Below are the code and all the weights of a small trained network. Each question names an input and a target symbol and asks about switching units off, where a switched-off unit gives its printed mean instead of its output.

import numpy as np


def w(rows, s, z=0):
    codes = np.array(rows[::2]) - 128.0
    scale = np.full(codes.shape[1], s)
    scale[-1] = z or s
    return codes * scale


def norm(h):
    return h / np.sqrt((h * h).mean(-1, keepdims=True) + 1e-5)


def f(y):
    return y / 2 * (1 + np.tanh(0.7978845608 * (y + 0.044715 * y**3)))


def softmax(a):
    e = np.exp(a - a.max(-1, keepdims=True))
    return e / e.sum(-1, keepdims=True)


def log_softmax(a):
    a = a - a.max(-1, keepdims=True)
    return a - np.log(np.exp(a).sum(-1, keepdims=True))


def net(x, mask):
    ids = ['Φηλμπτ'.index(c) for c in x.split()]
    T = len(ids)
    res = E[ids] + P[:T]
    q, k, v = (norm(res) @ M[0].T for M in (Q, K, V))
    z = softmax(np.where(np.tri(T) > 0, q @ k.T / 3**0.5, -1e9)) @ v
    res = res + np.where(mask[0], z, O[0][:, -1]) @ O[0][:, :-1]
    y = f(norm(res) @ A[0][:, :-1].T + A[0][:, -1])
    res = res + np.where(mask[1:17], y, B[0][:, -1]) @ B[0][:, :-1]
    return log_softmax(norm(res)[-1] @ U[:, :-1].T + U[:, -1])


Q, K, V, O, A, B = {}, {}, {}, {}, {}, {}
E = w([
[110,120,85],'Φ',
[99,95,64],'η',
[107,115,59],'λ',
[191,253,127],'μ',
[166,90,87],'π',
[112,98,173],'τ',
],0.021)
P = w([
[49,68,61],'0',
[39,12,28],'1',
[60,2,104],'2',
[98,45,79],'3',
[115,83,83],'4',
[119,127,106],'5',
[136,142,129],'6',
[127,138,145],'7',
[140,130,118],'8',
[120,137,127],'9',
[83,115,114],'10',
],0.008)
Q[0] = w([
[163,165,103],'head 0',
[95,196,3],'head 0',
[71,22,177],'head 0',
],0.0046)
K[0] = w([
[172,116,132],'head 0',
[253,136,191],'head 0',
[16,230,207],'head 0',
],0.0051)
V[0] = w([
[142,52,231],'head 0',
[253,143,149],'head 0',
[236,58,48],'head 0',
],0.032)
O[0] = w([
[231,48,199,96],'head 0',
[183,41,46,3],'head 0',
[39,4,96,223],'head 0',
],0.029,0.018)
A[0] = w([
[133,137,137,48],'neuron 0',
[123,101,130,239],'neuron 1',
[85,128,174,250],'neuron 2',
[111,187,143,98],'neuron 3',
[201,227,157,134],'neuron 4',
[101,125,253,224],'neuron 5',
[112,32,152,198],'neuron 6',
[116,72,7,129],'neuron 7',
[123,226,148,226],'neuron 8',
[111,123,176,74],'neuron 9',
[114,178,116,254],'neuron 10',
[115,141,106,110],'neuron 11',
[191,67,145,198],'neuron 12',
[114,185,122,243],'neuron 13',
[129,67,147,199],'neuron 14',
[198,122,88,159],'neuron 15',
],0.026,0.0034)
B[0] = w([
[118,113,93,123],'neuron 0',
[139,147,156,151],'neuron 1',
[213,131,120,239],'neuron 2',
[167,100,97,171],'neuron 3',
[252,148,203,149],'neuron 4',
[159,2,159,254],'neuron 5',
[177,166,249,188],'neuron 6',
[164,243,213,181],'neuron 7',
[183,54,86,197],'neuron 8',
[150,77,143,166],'neuron 9',
[189,115,135,175],'neuron 10',
[152,131,149,141],'neuron 11',
[177,180,162,137],'neuron 12',
[192,110,124,178],'neuron 13',
[129,181,188,156],'neuron 14',
[180,161,174,126],'neuron 15',
],0.033,0.018)
U = w([
[115,112,123,132],'Φ',
[108,103,136,82],'η',
[82,109,112,252],'λ',
[182,191,103,163],'μ',
[72,137,214,113],'π',
[244,121,200,101],'τ',
],0.011,0.0038)

Each question gives the input, a string of symbols that net reads in full, and the target symbol t.
The units are the heads (3 rows each of Q, K, V and O) and the neurons (one row each of A and B). Each row of codes is followed by its name. A weight is (code - 128) times the scale printed after its matrix; where a second scale follows, it is the last column's (O, A, B and U).
mask holds one flag per unit, heads first, then neurons. A switched-off unit (its flag False) gives its mean, the last column of its rows in O or B, instead of its output. The means were averaged over made-up inputs and are rounded, as every weight is.
A unit's drop is (log p(t) with every unit on - log p(t) with that unit switched off) / (log p(t) with every unit on - log p(t) with every unit switched off).
The circuit of an input: a set's keep is (log p(t) with only the set's units on - log p(t) with every unit switched off) / (log p(t) with every unit on - log p(t) with every unit switched off). Starting from the 12 units with the biggest drops (on a tie, the unit counted first), units are removed one at a time, each time the one whose removal leaves the highest keep (on an exact tie, the one counted first), for as long as the keep stays at least 0.8.
circuit, biggest first: the units of the circuit, biggest drop first
k most important neurons: the k neurons with the biggest drops, biggest first
drop of u: that unit's drop, to one decimal
input μ μ Φ Φ λ μ π λ λ π τ, target μ: circuit, biggest first -> (head 0; neuron 5; neuron 6)
input η λ Φ λ η, target λ: circuit, biggest first -> (head 0; neuron 6; neuron 7)
input Φ τ λ η μ μ η λ, target μ: circuit, biggest first -> (head 0; neuron 5)
input λ Φ λ λ Φ μ, target λ: 3 most important neurons -> (neuron 6; neuron 7; neuron 4)
input η η μ τ λ η, target μ: circuit, biggest first -> (head 0; neuron 5; neuron 6)
input Φ η λ, target λ: circuit, biggest first -> (head 0; neuron 6; neuron 7)
input λ μ η μ μ, target μ: 2 most important neurons -> (neuron 5; neuron 7)
input Φ π μ η π Φ π η, target π: most important neuron -> (neuron 7)
input Φ η τ π Φ λ Φ, target π: 2 most important neurons -> (neuron 8; neuron 5)
input η Φ μ, target μ: drop of neuron 5 -> 0.5
input τ μ Φ Φ λ η λ λ, target λ: drop of neuron 4 -> 0.2
input τ μ λ μ Φ, target μ: drop of neuron 5 -> 0.5
input λ μ τ τ η η π Φ, target π: drop of neuron 12 -> 0.0
input μ μ Φ μ Φ, target μ: most important neuron -> (neuron 7)
